Each row is shifted at random along 5 fixed directions that mean nothing.
Known rows, with every way that one mark hangs from another
{K_634 {K_421 {K_757 K_955}} K_542 K_769}: -2.171 -1.085  0.380  0.154 -1.676 -2.489  1.518 -0.158  0.282 -1.423 -0.960  2.152  0.774 -2.042 -0.277 -0.379 -1.180  3.403  0.849  0.344 -3.575  0.513 -0.104  1.755  0.913  0.639 -0.752 -0.324 -2.943 -0.155 -2.381 -3.402  0.981 -2.295 -1.304 -0.165  0.170 -0.136  1.160  1.248 -1.092
{K_782 {K_769 {K_421 K_757} K_634}}:  1.413  2.335 -0.467  1.502 -1.530 -2.184  0.591  0.498 -0.525  0.771  0.494 -0.527  1.744 -0.702 -1.505  1.235 -0.911  2.853  1.673 -0.453 -0.556 -0.198  0.881  0.328  0.857 -1.205 -0.247  0.777  0.522  1.408 -2.051 -2.425 -0.284 -0.085  0.169  1.096 -2.147 -0.488  2.342 -0.596 -1.817
{K_769 K_421 {K_634 {K_542 {K_165 K_955}}} {K_741 K_757}}: -1.550  2.184 -1.949  1.627 -1.005 -1.194 -0.440 -0.779  2.058 -1.075 -2.070 -1.918  5.038  0.378 -0.471  2.302 -0.986  2.812  3.998 -1.314 -0.458 -3.203  0.999 -0.809  1.038 -2.179 -2.237 -0.399  1.472  1.804  0.905 -0.369 -0.428 -0.080  1.466 -1.511  2.188 -0.003  1.898  1.643  0.416
{K_955 {K_567 K_741} {K_596 {K_165 {K_782 K_542}}}}: -4.508 -1.706 -1.674 -1.450  1.657 -0.868 -1.933 -2.123  5.885  1.016 -2.189 -0.158  2.386  0.892 -1.375  1.163 -2.248 -0.791  1.581  0.448 -0.769 -0.222 -0.845  1.408 -0.247 -0.464 -3.374 -1.072 -2.993 -0.084 -0.004  0.333  0.538 -3.007  2.184 -4.216  1.731  3.637  1.511  2.585  0.712
{K_596 {K_165 {K_782 K_769} K_955} {K_567 {K_741 K_757}}}: -1.159  1.343 -4.355 -0.327 -0.515 -1.868  0.150 -0.894  2.216  1.746  0.198 -2.953  3.082 -0.241 -0.996 -0.544  1.644  0.983  3.804 -0.057  0.350  0.306 -2.212  0.715 -2.321 -0.224 -2.496 -0.151 -1.027  1.388 -0.410  2.251 -0.462  0.300  3.441 -3.527  2.673  2.182 -1.614  2.174 -3.272
{K_955 {K_596 K_165 {K_542 K_634} {K_567 K_741}}}:  0.334 -1.015 -0.093 -1.683  0.280  0.215  1.324 -1.447  1.335  0.115 -1.097 -0.755 -0.189  0.142 -2.553 -0.035 -1.486  0.193  3.855 -0.085 -0.109  1.385 -2.764  2.997 -1.699  0.732 -0.268 -0.516 -3.072  1.304 -0.836 -1.626  2.656 -1.305  4.508  0.088  0.607  0.580 -0.392  3.099 -2.187
{K_542 {K_165 {K_596 K_567} K_955}}: -2.681  0.682 -1.533  0.414 -0.051 -1.109 -2.202 -2.476  4.943  0.630 -3.236 -2.230  2.341  1.977 -0.354  0.505  0.074 -0.116  1.491 -1.575 -1.688 -0.125 -0.887  0.274 -1.983 -0.344 -1.869  0.154 -0.856 -1.419  0.773  2.635 -0.297 -0.635  1.285 -1.913  3.538  3.725  0.151  1.190  0.410
{K_769 {K_421 {K_757 K_955}} K_634 K_741}: -1.961  0.511 -1.884 -2.267  0.924 -2.194 -2.077 -3.546  0.282 -3.045 -4.146  3.752  2.503  1.060  3.035  0.010 -1.531  5.229 -0.486 -2.224  0.142 -4.713  0.038  1.344  0.729  0.406 -4.514 -1.289  0.170  1.456  0.374 -0.770 -2.059 -3.129 -0.935 -0.636  3.816  5.252 -0.363  2.048 -0.448
{K_955 {K_542 K_165 {K_634 K_769}} K_567 K_596}: -5.219  0.452 -0.160 -0.824  0.937 -1.007 -1.059  1.720  3.939  3.824 -0.533 -2.525  0.687  0.532 -2.288  2.178  2.838 -3.987  2.637  0.295  0.192  0.170  0.634  0.239  0.563 -0.329 -0.474  1.634 -1.764 -0.044 -0.674  0.925 -0.558  0.306  2.282 -4.179  0.151  2.935 -2.063  0.438 -0.637
{K_757 {K_955 {K_542 K_634} K_596}}:  7.512 -0.411  0.618 -1.392  0.451 -0.514  1.621 -0.884  1.864 -0.153 -0.198  0.864 -0.772  0.562  0.025 -0.069  0.112  4.328  2.725  2.711 -2.866  0.191  1.298 -2.064 -0.201  0.358 -1.598 -0.385 -2.187  0.943 -2.260 -3.135  0.474  2.763  3.101  3.381  1.007 -2.237 -3.735  3.024 -2.832
{K_955 {K_542 {K_634 K_769}} {K_596 K_165 {K_567 {K_421 K_757}}}}:  0.851 -0.481 -1.211 -1.335  0.124 -1.341  3.245 -0.897 -0.281 -0.338 -0.895  1.321  0.206 -0.544  0.125 -0.527 -1.307  4.154  3.007  1.637 -1.116  1.542  0.678  2.326  0.496  0.612 -1.753  0.108 -3.886 -0.034 -3.644 -3.102  2.801 -1.086  3.781  0.839  1.003 -1.885 -2.168  2.856 -4.811
{K_757 {K_955 {K_542 {K_165 K_782} K_634} {K_596 {K_567 K_741}}}}: -0.415  0.901 -1.826 -3.020  1.951  0.275 -1.032  0.181  0.522  1.590  0.761 -1.386 -0.601  0.796  0.079  2.454  2.157 -0.324  3.015  0.102  0.533 -2.264 -0.219  0.748 -0.163  0.097 -1.685  0.440  1.004  1.730 -1.175 -0.379  1.315  2.117  3.717 -3.509  2.620  1.759 -3.703 -0.016 -2.743
{K_596 {K_542 K_165 K_634} {K_567 {K_421 K_757}} K_955}: -1.947  1.374 -2.099 -0.888  0.888 -1.456  0.991 -1.005  0.831  0.289  1.238 -2.394  1.290  0.968 -1.216  0.933  0.582  0.706  2.450 -0.943 -0.516 -0.565 -1.624  4.280 -1.030 -0.419 -0.035 -0.022 -0.175  0.750 -1.253 -0.678  1.992 -0.441  2.302  0.093  0.758 -1.510  1.071 -0.588 -1.808
{K_165 {K_782 K_769} {K_955 K_542 {K_567 K_421 K_741} K_596}}: -1.450 -0.505 -0.420 -0.962  0.961  0.849  1.127 -2.168  1.082  1.626  0.579  2.018 -0.364 -0.040  0.219  1.731 -2.566  2.351  1.318  2.245  0.215 -1.126  0.127 -0.009  1.883 -0.595 -2.229  0.868 -3.502  0.801 -3.957 -4.220  2.297 -1.154  2.180 -6.756  1.705 -0.642  1.232 -1.128 -3.501
{K_769 K_421 K_634 K_741}:  1.363  0.668  0.339 -0.542 -0.282  0.925  0.256 -0.928 -3.592 -2.745 -1.629  1.712  1.356 -0.235  1.782  0.026 -1.715  4.012  1.807 -1.634  1.440 -2.592  0.272 -1.413  1.461 -1.231 -1.211 -0.122  0.322  2.130 -0.519 -2.047 -0.081 -0.609  0.854  0.427  1.053  0.219  0.027  1.438 -1.909
{K_741 K_165 {K_757 {K_955 K_567}}}: -1.416 -0.502 -0.838  0.006  0.506 -0.378  1.883 -2.471  2.333  0.360 -0.348  2.260  0.273 -0.191 -0.936  0.250 -0.137  0.962  0.818  1.489 -0.610 -0.472 -2.575  1.256 -1.645  0.483 -2.239 -1.003 -3.587  1.029 -1.171 -3.094  0.222 -0.774  1.095 -0.483 -0.035  0.710 -1.173 -0.033 -1.085
{K_782 K_542 {K_769 {K_421 K_757} K_634 K_741}}: -6.284 -0.022 -1.615  0.789  0.644 -3.812 -2.545 -2.107  3.224 -0.898 -3.792  2.799  3.052  0.403  0.675  1.292 -3.412  2.981 -1.226 -2.352 -1.831 -4.288 -0.062  4.145  2.470  0.529 -4.634 -0.766  1.141 -1.210  0.345 -0.151 -0.567 -6.473 -2.105 -2.101  1.282  5.744  4.740 -0.556  2.988
{K_769 {K_421 K_757} K_634 K_741}:  2.412  1.401 -1.547 -0.779 -0.095 -1.617 -1.107 -1.561 -0.196 -2.440 -1.476  0.891  3.110 -0.091  0.510 -1.710 -2.164  4.229  3.337 -0.225  1.345 -0.716  0.313 -1.876  0.648 -1.756 -1.456 -0.705 -2.013  3.216 -0.468 -1.357 -1.215 -1.435  2.113  1.288  0.159  0.899  0.786  4.066 -3.904
{K_634 {K_542 K_165} {K_769 {K_421 K_757} K_741}}: -4.051  1.160 -2.532  0.519 -0.775 -2.284 -0.692  2.008 -0.194 -0.414 -1.094 -0.892  3.573 -0.976 -0.367  2.480 -0.063  1.451  2.430 -1.480  0.324 -2.287  2.655  1.520  2.697 -1.515 -0.744  0.677  2.429  1.231 -0.362  0.035  0.316 -1.067 -0.018 -1.742  1.421  0.747  0.674  0.543  1.338
{K_165 {K_955 {K_596 K_567}}}: -0.870  0.655 -0.061  0.096 -1.263 -0.318  0.099 -1.360  2.866  0.848 -1.651 -0.626  0.941  1.296 -0.909  1.703  0.070  1.689  0.458 -0.737 -2.230 -0.226  0.159  1.639 -1.750  0.283 -0.811  0.948 -0.572 -0.623 -0.488  0.788 -0.358  0.303  0.641 -1.840  1.894  1.047 -0.046  0.238  1.162
{K_782 {K_542 {K_165 {K_955 K_567 K_596}} {K_634 K_421 K_769}}}: -4.781 -1.000  1.261 -0.143  0.226  0.091  0.093 -0.600  2.672  1.452 -1.483  0.865  0.716  0.333  0.003  0.664  0.290  0.253  2.214  0.503 -2.893 -0.601 -0.010  0.256  1.038  0.235 -2.388  0.293 -3.694 -1.308 -1.753 -1.166  1.859 -2.463  1.297 -3.535  1.104  1.208 -0.655  0.269 -1.477
{K_567 K_421 {K_741 K_757} {K_955 {K_596 K_165 K_542}}}: -3.179 -2.067 -1.065 -1.239  1.337  2.166  1.997 -2.805  0.213 -1.296 -2.120  4.360  0.347 -0.240 -0.275  2.726 -4.428  1.552  0.059  0.664  1.635 -1.903 -0.768  4.983  0.859  1.159 -2.947 -1.825 -1.760  1.295 -1.690 -4.410  3.807 -2.204  1.849 -2.247  3.041 -0.835  1.604 -0.519  0.013
{K_596 K_165 K_542 {K_567 K_421} K_955}: -1.022 -1.822 -0.608 -2.474  0.133  0.427  3.301 -2.107 -2.000 -2.204 -0.530 -0.053  0.502 -0.847 -0.161 -0.809 -0.846  2.291  2.191 -1.881  0.234  0.457 -3.491  2.647 -2.185  0.750 -0.822 -0.013 -2.988  0.592 -1.782 -1.059  1.241 -0.798  2.099 -0.522  2.143 -0.356 -1.707  1.540 -1.874
{K_741 {K_165 {K_782 {K_769 K_421}}} {K_757 {K_955 {K_542 K_634}}}}:  0.773  0.346 -0.023 -0.156  0.947 -1.951  2.842 -2.538  2.146  1.211  0.466  0.518  0.184 -1.573 -1.833  0.265 -1.853  1.841  3.470  2.531 -1.414 -0.397 -2.554  0.775  0.323  0.613 -2.926 -0.304 -3.459  0.524 -2.500 -4.468  2.127 -1.661  2.205  0.633 -2.220 -0.412  0.617  0.731 -4.727
{K_421 {K_757 {K_955 {K_542 {K_165 K_782} {K_634 K_769}} K_567}}}: -0.983  0.213 -1.964 -0.358  1.555 -3.928 -0.003 -1.436  5.654  1.968 -1.200 -1.625  3.004  1.830  0.220 -0.005  0.932  2.505  2.920  1.743 -3.819 -0.492  0.641  0.295  0.022 -0.622 -2.893  0.025 -2.287 -1.035 -0.995 -1.175 -0.767 -0.810  2.343 -0.303  2.111  0.549 -0.100  2.680 -2.143
{K_955 K_567 {K_596 K_165 {K_542 {K_634 K_421}}}}: -4.040  0.071 -0.105 -5.793  0.126  1.288  0.386  0.282 -1.947  1.653  1.144 -1.349 -0.786 -1.178 -2.180  1.347  1.986 -3.327  3.478 -0.724  1.984  0.212 -1.427  0.430  0.267  0.092 -0.413  0.507 -1.983  2.362 -1.816 -0.675  0.349  1.021  2.941 -3.664 -0.430  2.391 -4.227  0.641 -3.828
{K_542 {K_165 {K_596 K_567} K_782 K_955} {K_634 {K_769 K_421}}}: -2.181  1.097  1.844 -0.210 -0.341  1.376  1.577 -2.497 -2.934  0.560 -1.863 -0.808  0.338  0.031  1.538  0.762 -0.733  2.021  2.415 -0.909 -1.331 -1.104 -0.860  0.875  0.571  0.045 -0.749  1.154 -1.693 -0.892 -2.374 -1.710  4.040 -1.960  1.855 -1.460  1.405 -0.318  0.536 -0.644 -4.743
{K_421 {K_757 {K_955 {K_567 {K_741 K_165}} K_596}}}:  4.819  0.032 -2.111 -0.652  0.184  0.026  1.932 -1.610  0.856  0.086  0.662  3.324 -0.039  0.318 -0.219  1.818 -0.938  5.512  1.762  2.995 -0.836 -0.531  1.272  0.519 -0.352 -0.441 -1.832 -1.000 -2.384  3.079 -3.394 -5.582  1.655  2.154  3.143  0.738  1.679 -2.261 -2.729  0.793 -2.040
{K_757 {K_955 {K_596 {K_542 K_165 K_634}}}}: -0.455  0.900  1.990 -1.623  0.598 -0.081 -0.563  0.075  3.528  2.647  0.606 -2.472 -0.813 -0.264 -4.309  2.179  0.673 -3.789  3.176 -0.352 -0.137  0.527 -1.664  1.088 -1.710  0.150  1.056  0.428 -1.261  1.375 -0.152 -1.717  1.690  0.900  1.832  0.337 -1.794  0.783 -0.612 -0.623 -1.268
{K_741 {K_165 K_596} {K_757 K_955}}: -2.896  1.282 -1.243  1.247 -0.324 -1.734 -0.673 -3.057  6.621  1.169 -2.523 -0.415  1.511  0.226 -3.040  3.050 -1.622 -0.396 -0.148 -0.025 -2.769 -0.504 -1.275  3.280 -1.630 -0.036 -2.548 -1.503 -0.686 -0.687  0.239 -1.735  1.306 -0.405 -0.705  1.163  0.794  2.409  2.438 -0.518  2.059
{K_421 {K_757 {K_955 {K_542 K_165 {K_634 K_769}} K_596}}}:  1.778  0.791  0.216  0.019  0.418 -2.590  0.969  0.311  4.300  2.278 -0.442 -0.565  0.504 -0.189 -1.772  1.470  0.570  1.634  2.949  2.015 -2.944  0.500  1.697  1.128  0.007  0.361 -0.930  0.332 -1.953  0.177 -1.863 -2.653  1.477  0.683  2.219  1.666  0.033 -0.993 -1.800  1.285 -1.991
{K_757 {K_955 {K_542 {K_165 K_596 K_782}}}}:  6.294  0.036  1.625 -0.361  0.456  0.489  2.082 -1.528  1.340  0.313  0.596 -1.213 -0.056 -1.101 -0.982  0.622 -2.498  2.729  4.218  2.313 -2.875  1.132  0.249 -2.870 -0.072 -1.426 -0.176 -0.068 -2.301  0.534 -2.740 -4.848  3.203  2.320  3.187  2.715 -0.381 -4.241 -0.411  0.857 -4.138
{K_542 {K_165 {K_955 K_567}} {K_634 K_421}}: -2.636  1.152  0.003 -0.639  0.480  0.096 -0.407 -1.223  2.036  1.495  0.444 -1.444  1.108  1.211 -0.205 -0.537  1.456 -0.986  3.275  0.256  0.112 -0.001 -1.324 -1.783 -0.302 -1.396 -0.666  0.327 -2.734  0.172 -0.447 -0.682  0.101 -0.192  2.084 -3.147  0.457  0.448 -0.660  0.644 -3.682
{K_782 {K_769 K_634 K_741}}:  2.243  0.434 -0.661  0.741 -0.553 -0.304  0.083  0.646 -2.590 -1.087 -0.977  0.821  0.949 -0.143  2.231 -0.638  0.760  4.036  1.216 -1.287  0.362 -2.347  0.743 -1.541  1.368 -0.069 -1.515 -0.160  1.444  0.865 -0.495 -0.107 -0.724  0.386  0.946  0.605  2.387  0.896 -1.903  0.586 -1.360
{K_567 {K_741 K_165 {K_757 {K_955 K_542}}}}: -0.685 -1.152 -2.616 -0.209  1.565 -1.563  0.769 -2.497  4.325 -0.437 -0.986  2.303  0.524 -0.616 -1.168  0.613 -1.987  1.323  1.340  2.056 -0.762 -0.889 -2.208  1.901 -0.736  0.887 -3.488 -1.701 -2.659  1.056 -0.264 -3.016  0.844 -1.021  1.715 -1.290  1.653  1.635 -0.138  1.600 -0.084
{K_741 {K_165 {K_955 K_567 K_596}}}: -0.267  0.966 -0.858 -1.047 -0.681  0.622  0.400 -0.916  2.327  2.435  0.440 -0.914  0.910  0.513 -1.771  2.525  1.183  0.113  1.730  0.958  0.347  0.255  0.671 -1.487 -1.126 -0.631 -0.656  1.040 -1.891  1.136 -1.254 -0.933 -0.720  2.782  1.975 -3.111  1.117  0.449 -2.418 -0.336 -0.692
{K_769 K_421 K_634 {K_741 {K_165 K_596 {K_782 K_542}} K_757}}: -2.411  1.616 -1.454  0.374  0.070 -0.901 -1.757 -3.011  3.665 -0.805 -2.208 -1.302  4.065 -1.049 -2.621  1.862 -4.779  0.973  3.792 -0.245 -1.015 -1.135 -1.163 -0.003  1.009 -2.325 -3.266 -1.643 -1.685  1.550 -0.208 -2.209  2.157 -2.417  1.965  0.261 -0.874  1.699  5.237  1.819 -1.852

Rows
-5.595 -0.495 -2.447 -1.731  0.932 -2.232 -0.960 -1.578  4.840  1.544 -1.253 -3.138  3.988  1.221 -0.442  2.125  1.444 -0.077  0.369 -1.759 -2.465 -1.717 -0.721  2.011 -1.236 -0.446 -3.229 -0.132  0.206 -1.576  0.639  2.940 -2.161 -0.508  0.091 -3.534  3.121  3.401  0.119  0.778  3.158
{K_596 {K_165 {K_782 K_542}} {K_955 K_567}}
-0.416 -1.471 -0.027  0.498 -0.249 -1.075  1.024 -1.193 -1.029 -2.094 -2.960  1.988  1.374 -1.508  1.243 -0.885 -2.865  3.379  2.311  1.293 -1.355  0.320  1.389 -0.090  2.562  0.422 -1.536 -0.666 -3.534  0.454 -2.726 -2.019  2.905 -3.529  1.521  0.900  0.772 -0.071  0.141  2.743 -2.965
{K_634 {K_542 {K_165 K_596}} {K_769 {K_421 K_757}}}
-0.324  1.118 -1.277 -0.313  0.515 -0.116 -0.890 -0.298  0.423  0.510  1.890  1.267  0.979 -0.289 -1.235  0.124 -1.296 -0.430  0.608  1.133  3.332  1.372  0.026 -0.411 -0.056 -1.342  0.958  0.204 -2.412  1.975 -1.901 -3.061  0.229  0.458  0.823 -1.441 -0.982 -1.414  2.219 -1.205 -3.468
{K_567 {K_421 K_757} K_955}
-4.768  1.132  1.852  0.730 -1.836 -0.361  0.261 -0.914  3.080  2.192 -0.370 -3.042  0.056 -0.574 -5.886  3.873 -2.913 -3.176  0.774 -2.316 -2.994  1.392 -2.729  5.398 -1.488 -0.930  2.364  1.352  0.148 -0.987 -0.853 -2.579  2.643 -1.200 -0.420 -0.810 -2.534  0.387  6.708 -3.100  2.865
{K_165 {K_596 K_542 K_567}}
 0.705  0.929 -0.469  0.695 -0.765 -1.138 -0.028  0.917 -0.133 -0.028 -0.972 -1.380  1.684  0.469 -0.414 -0.165  1.107  1.400  2.201 -0.443 -0.593  0.435  0.788 -0.954  0.391 -1.085 -0.472  0.634 -0.446  0.453 -0.713 -0.069 -0.399  0.440  0.711  1.745  0.087  0.114 -0.061  2.634 -1.626
{K_542 {K_634 {K_769 K_421}}}
 1.385  0.280  1.507  1.068 -0.286  0.834  2.608 -1.508 -0.261  1.112  1.398 -1.943  1.527 -0.110 -1.236  0.008 -2.330  2.146  4.648  0.347 -0.616  0.761 -1.792 -2.585 -0.081 -2.009  0.109  1.049 -3.420  0.693 -2.785 -4.757  2.210 -0.156  3.069 -1.671 -0.693 -3.922  3.087 -0.968 -5.252
{K_596 {K_542 {K_165 {K_782 {K_769 K_634}} {K_955 {K_567 K_421}}}}}
-3.487 -0.583  0.751  0.684 -0.069 -0.499  2.298 -2.597  0.688  0.356 -1.025 -0.409  1.411  0.111  0.258 -0.144 -2.377  2.500  1.446 -0.773 -2.843  0.421 -2.173  2.637 -0.646  0.123 -1.686  0.279 -2.871 -3.155 -1.563 -2.665  3.882 -3.463  0.895 -1.344  1.183 -1.546  3.460 -0.271 -2.376
{K_596 {K_165 {K_782 {K_542 {K_634 K_769}}} K_955} {K_567 K_421}}
-4.063  2.179 -3.483 -1.562 -0.484 -1.998  0.443 -0.080  2.135  2.321  0.840 -3.883  2.885 -0.726 -1.083  2.065  1.982 -0.107  3.360  1.039 -2.158 -0.632  0.640 -0.090  1.069 -0.599 -2.870  0.301  0.355 -0.412 -0.390  0.570 -0.064  2.060  1.613 -3.259  1.906  0.331 -0.482  1.085 -2.723
{K_741 {K_165 K_782 {K_955 {K_542 {K_634 K_421 K_769}}}} K_757}
 3.296  0.382 -1.439 -0.082  0.477 -2.237 -0.543 -2.197  3.757 -1.367  0.014  1.457  1.283  0.226 -0.985 -2.235 -2.164  2.855  1.806  1.622 -0.236  2.015 -0.869 -1.096 -1.634 -1.288 -1.041 -1.178 -4.463  1.632 -1.562 -3.132  0.102 -0.730  0.914  2.315 -0.481 -0.884  1.199  2.826 -3.965
{K_567 {K_421 {K_757 K_955}}}
-5.042 -0.096 -3.114 -1.652  1.141 -1.893 -0.276 -2.124  4.293  0.189 -1.504  1.287  1.071  0.052 -2.125  2.053 -3.502  0.372  1.235  0.055  0.874  0.204 -0.740  5.148 -0.144 -0.205 -2.336 -0.319 -2.372  0.513 -1.505 -2.061  1.915 -2.835  2.079 -4.331  1.422  2.404  1.930  1.160 -0.483
{K_955 K_542 {K_596 K_165 {K_567 {K_421 K_757} K_741}}}
-0.751 -0.446 -0.805 -1.692  2.682  1.420 -0.869 -0.158  0.813  0.552 -0.300  1.457 -0.238  1.255  1.121  1.633  0.097 -0.699  1.393  1.296  3.040 -1.428  1.623 -1.255  1.820  0.109 -1.837  0.113 -0.966  0.489 -1.445 -1.484  1.061  1.293  2.803 -2.615  2.453  0.050 -2.397 -0.406 -2.816
{K_567 K_421 {K_955 {K_542 K_165 K_634} K_596}}
-0.030  2.183 -2.111  0.030 -1.112 -2.512 -0.281  0.401  0.838  1.098  1.691 -2.897  2.413 -1.634 -1.934 -0.366 -0.200  1.065  4.059  0.490 -0.053  1.777 -0.238 -2.022  0.487 -1.429 -0.784 -0.059 -1.547  1.308 -1.432 -0.991 -0.191  0.745  1.883 -0.306 -1.744  0.232  1.279  1.351 -5.459
{K_741 {K_165 {K_782 {K_769 {K_634 {K_421 K_757}}}}}}
-0.980  0.809  0.144 -1.641 -0.002  0.093 -1.121 -1.950  2.524  1.348 -1.115 -1.383  1.166  0.714  0.156  1.261 -0.192  0.339  0.435  0.461 -0.874 -0.679  1.112 -0.618 -0.316  0.294 -1.356  0.322 -0.829 -0.165  0.083  1.548 -0.169  0.088  0.533 -2.802  1.802  1.179 -0.086  0.699 -1.127
{K_165 K_782 {K_955 K_596}}
-2.852 -1.227  1.205 -3.122  0.161  0.747  3.110 -1.335 -2.669  0.239  0.071 -0.492 -0.563 -1.896 -0.453  1.549  0.318 -0.320  0.129 -1.867  0.053 -1.266 -2.295  3.774 -0.904  2.094  0.043  0.289 -0.269  0.060 -0.594 -0.597  1.247 -0.460  0.195 -1.564  1.228  0.439 -2.055 -1.465  0.789
{K_596 K_165 K_542 K_955}
 2.121  0.636 -1.918  0.550  0.406  1.828 -0.921  1.000 -1.129 -0.371  2.108  0.987  0.763  0.221 -0.717  0.921 -0.740  0.457  1.516  0.602  4.077  0.681  0.242 -2.084  0.078 -2.450  0.968  0.106 -0.755  2.957 -1.796 -3.562  0.725  3.049  1.813 -1.764  1.162 -2.403  1.280 -0.583 -2.590
{K_567 K_421 K_741 K_955}
-4.085 -0.456  2.313 -1.310 -0.992  1.386  2.004 -0.098 -1.386  1.082  0.103  0.331 -2.012 -1.017 -2.821  3.486 -1.614 -1.502 -0.306 -1.534 -1.402 -0.611 -1.538  5.592 -0.275  1.324  1.349  1.378  0.507 -0.116 -1.542 -2.112  2.639 -1.385 -0.032 -2.110 -1.549 -0.093  1.895 -3.507  2.094
{K_955 {K_596 K_542 K_567}}
 1.043  0.737 -5.360 -1.467  1.318 -1.929 -1.525 -0.071  2.834  0.097  1.970  0.062  2.233  0.875 -1.154 -0.071 -0.885  1.542  2.947  2.462  1.634  0.929  0.904 -1.556  0.807 -3.036 -1.525 -0.273 -2.336  3.279 -2.343 -2.481 -1.121  1.470  3.374 -3.077  1.102 -0.518  0.577  2.508 -3.076
{K_955 K_542 {K_567 {K_421 K_757} K_741}}
 3.079 -0.380  1.493 -0.360  1.542 -0.245  2.029 -2.155  4.221  1.440 -0.689 -0.307  0.372  1.747 -0.179  1.415 -1.007  3.090  3.400  2.668 -3.684 -0.786  0.704 -0.648  0.197 -0.689 -1.995 -0.051 -2.675 -0.468 -2.115 -3.992  1.856  0.584  3.545  0.870  0.666 -2.823 -0.771  1.524 -2.464
{K_757 {K_955 {K_542 {K_165 K_782} K_634} K_567 K_596}}
-5.163  3.387 -0.911  0.607 -2.434 -0.465 -0.137  1.320  0.654  2.116  0.996 -4.520  3.174 -3.794 -5.822  4.415 -1.462 -3.024  4.835 -0.566  1.043  0.771 -0.189  0.778  1.433 -3.158  1.501  1.005 -0.432  2.922 -1.706 -2.594  2.956  0.730  1.179 -2.424 -2.930 -0.351  4.213 -0.605 -2.022
{K_634 K_542 {K_769 K_421 {K_741 {K_165 K_596 K_782} K_757}}}
-2.517  0.870 -1.929 -0.938 -0.287 -0.135  0.313  0.721 -2.735 -1.457 -0.800  1.125  1.005 -0.898  2.126 -1.201  1.777  2.056  2.044 -0.045 -0.099 -2.152  0.327  0.983  2.212 -0.023 -2.344 -1.252  0.078  1.382 -0.573  0.413  0.983 -1.031  1.115 -0.058  2.070  0.518 -2.433  2.166 -3.303
{K_542 {K_634 K_421 {K_769 {K_741 K_757}}}}
-3.798 -3.015  2.266 -0.854  1.685  1.233  3.353 -2.902 -2.082 -1.583 -2.282  2.702 -1.292 -0.210  2.804  0.964 -1.728  1.953 -1.826 -1.144 -2.037 -3.709 -1.662  5.294  0.903  3.312 -1.729 -0.713 -0.030 -2.035 -0.135 -0.893  3.015 -4.055 -0.709 -0.953  2.776 -0.192 -0.215 -2.198  2.525
{K_596 {K_542 K_165} K_955}
-0.259  2.342  1.019  0.082 -0.879 -1.450  0.758 -1.435  2.528  1.060 -1.321 -3.898  3.094 -0.848 -2.403  2.349 -1.515  2.464  4.279 -0.531 -2.908 -0.372  0.218  0.822  0.969 -2.529 -0.011  1.107 -1.717  0.573 -2.082 -2.501  1.912  0.239  1.788  0.347  0.407 -1.137  3.419  2.379 -2.279
{K_165 {K_596 {K_955 {K_542 {K_634 {K_769 K_421 K_741}}}}} K_782}
